[[  20    9  -46    3   -3   81]
 [ -71  -70  -26   -4  -37  -31]
 [   1  -84   16    0  -19   95]
 [  38  -14   80    0   18    8]
 [  -8   71   -9   -1   15 -100]]
->
[[  -8   38    1  -71   20]
 [  71  -14  -84  -70    9]
 [  -9   80   16  -26  -46]
 [  -1    0    0   -4    3]
 [  15   18  -19  -37   -3]
 [-100    8   95  -31   81]]

[[-55 -35  30  -3 -73 -12 -50  66  58  52  77  48 -86  48]
 [-12 -44 -83  10  65   7 -60  61  72 -19 -70 -51  71 -21]
 [-42 -59 -33 -39 -67 -50  48 -63  -2 -44  16  57 -23 -16]
 [-60  13   5 -30 -35 -10  46  48 -34 -68 -51  57  67 -22]
 [ 61  47  53  33   4  22 -60  49  19  34 -69 -83  -6 -26]]
->
[[ 61 -60 -42 -12 -55]
 [ 47  13 -59 -44 -35]
 [ 53   5 -33 -83  30]
 [ 33 -30 -39  10  -3]
 [  4 -35 -67  65 -73]
 [ 22 -10 -50   7 -12]
 [-60  46  48 -60 -50]
 [ 49  48 -63  61  66]
 [ 19 -34  -2  72  58]
 [ 34 -68 -44 -19  52]
 [-69 -51  16 -70  77]
 [-83  57  57 -51  48]
 [ -6  67 -23  71 -86]
 [-26 -22 -16 -21  48]]

[[-42 -46]
 [ 80  12]]
->
[[ 80 -42]
 [ 12 -46]]

[[  5 -71  29 -73 -15   1 -39]
 [ 20  37  88  91  37 -57 -44]
 [-44  47 -92  10  28  64   6]
 [-42  47 -77  18   1 -37  -7]]
->
[[-42 -44  20   5]
 [ 47  47  37 -71]
 [-77 -92  88  29]
 [ 18  10  91 -73]
 [  1  28  37 -15]
 [-37  64 -57   1]
 [ -7   6 -44 -39]]

[[ 50 -30  58 -53  52 -64]
 [ 75 -59 -66 -27  80 -15]
 [ 44  38 -40 -47  62  70]
 [ -3  46  40 -51  70  47]
 [ 54  59 -64  58 -18  47]
 [ 71 -45 -19  33 -51 -57]
 [ 64  22  51 -56  55 -52]
 [ 18  49 -54  51  18  51]
 [ 66 -21  -2  61 -52 -34]
 [-19   1  -8  52 -18 -55]
 [ 17 -16  56  52  -8 -32]
 [  9  40  16 -27  59  53]]
->
[[  9  17 -19  66  18  64  71  54  -3  44  75  50]
 [ 40 -16   1 -21  49  22 -45  59  46  38 -59 -30]
 [ 16  56  -8  -2 -54  51 -19 -64  40 -40 -66  58]
 [-27  52  52  61  51 -56  33  58 -51 -47 -27 -53]
 [ 59  -8 -18 -52  18  55 -51 -18  70  62  80  52]
 [ 53 -32 -55 -34  51 -52 -57  47  47  70 -15 -64]]

[[ 11 -22   7  22  -5  13 -16 -20]
 [ -2 -27  17 -19   8   6   9  20]
 [ 37 -24 -20  36 -37  20 -29 -25]
 [ 26 -26 -13  21 -37  17 -14 -39]
 [ 54  -9   9  43 -50  37 -13 -30]
 [-22  -5   0 -37   9 -29   6   8]
 [ 40 -38  27  39 -38  38 -12 -35]
 [  9 -22  11  22 -33  30  -7 -44]
 [-86  34   5 -57  73 -39  34  25]
 [ 25   4   6  40 -32  20 -17 -33]
 [ 26 -24  14  16 -19  19  -6 -12]]
->
[[ 26  25 -86   9  40 -22  54  26  37  -2  11]
 [-24   4  34 -22 -38  -5  -9 -26 -24 -27 -22]
 [ 14   6   5  11  27   0   9 -13 -20  17   7]
 [ 16  40 -57  22  39 -37  43  21  36 -19  22]
 [-19 -32  73 -33 -38   9 -50 -37 -37   8  -5]
 [ 19  20 -39  30  38 -29  37  17  20   6  13]
 [ -6 -17  34  -7 -12   6 -13 -14 -29   9 -16]
 [-12 -33  25 -44 -35   8 -30 -39 -25  20 -20]]

[[-30  26]
 [-25  30]
 [ -4   6]
 [-32  55]
 [ 25 -55]
 [ 69 -74]]
->
[[ 69  25 -32  -4 -25 -30]
 [-74 -55  55   6  30  26]]
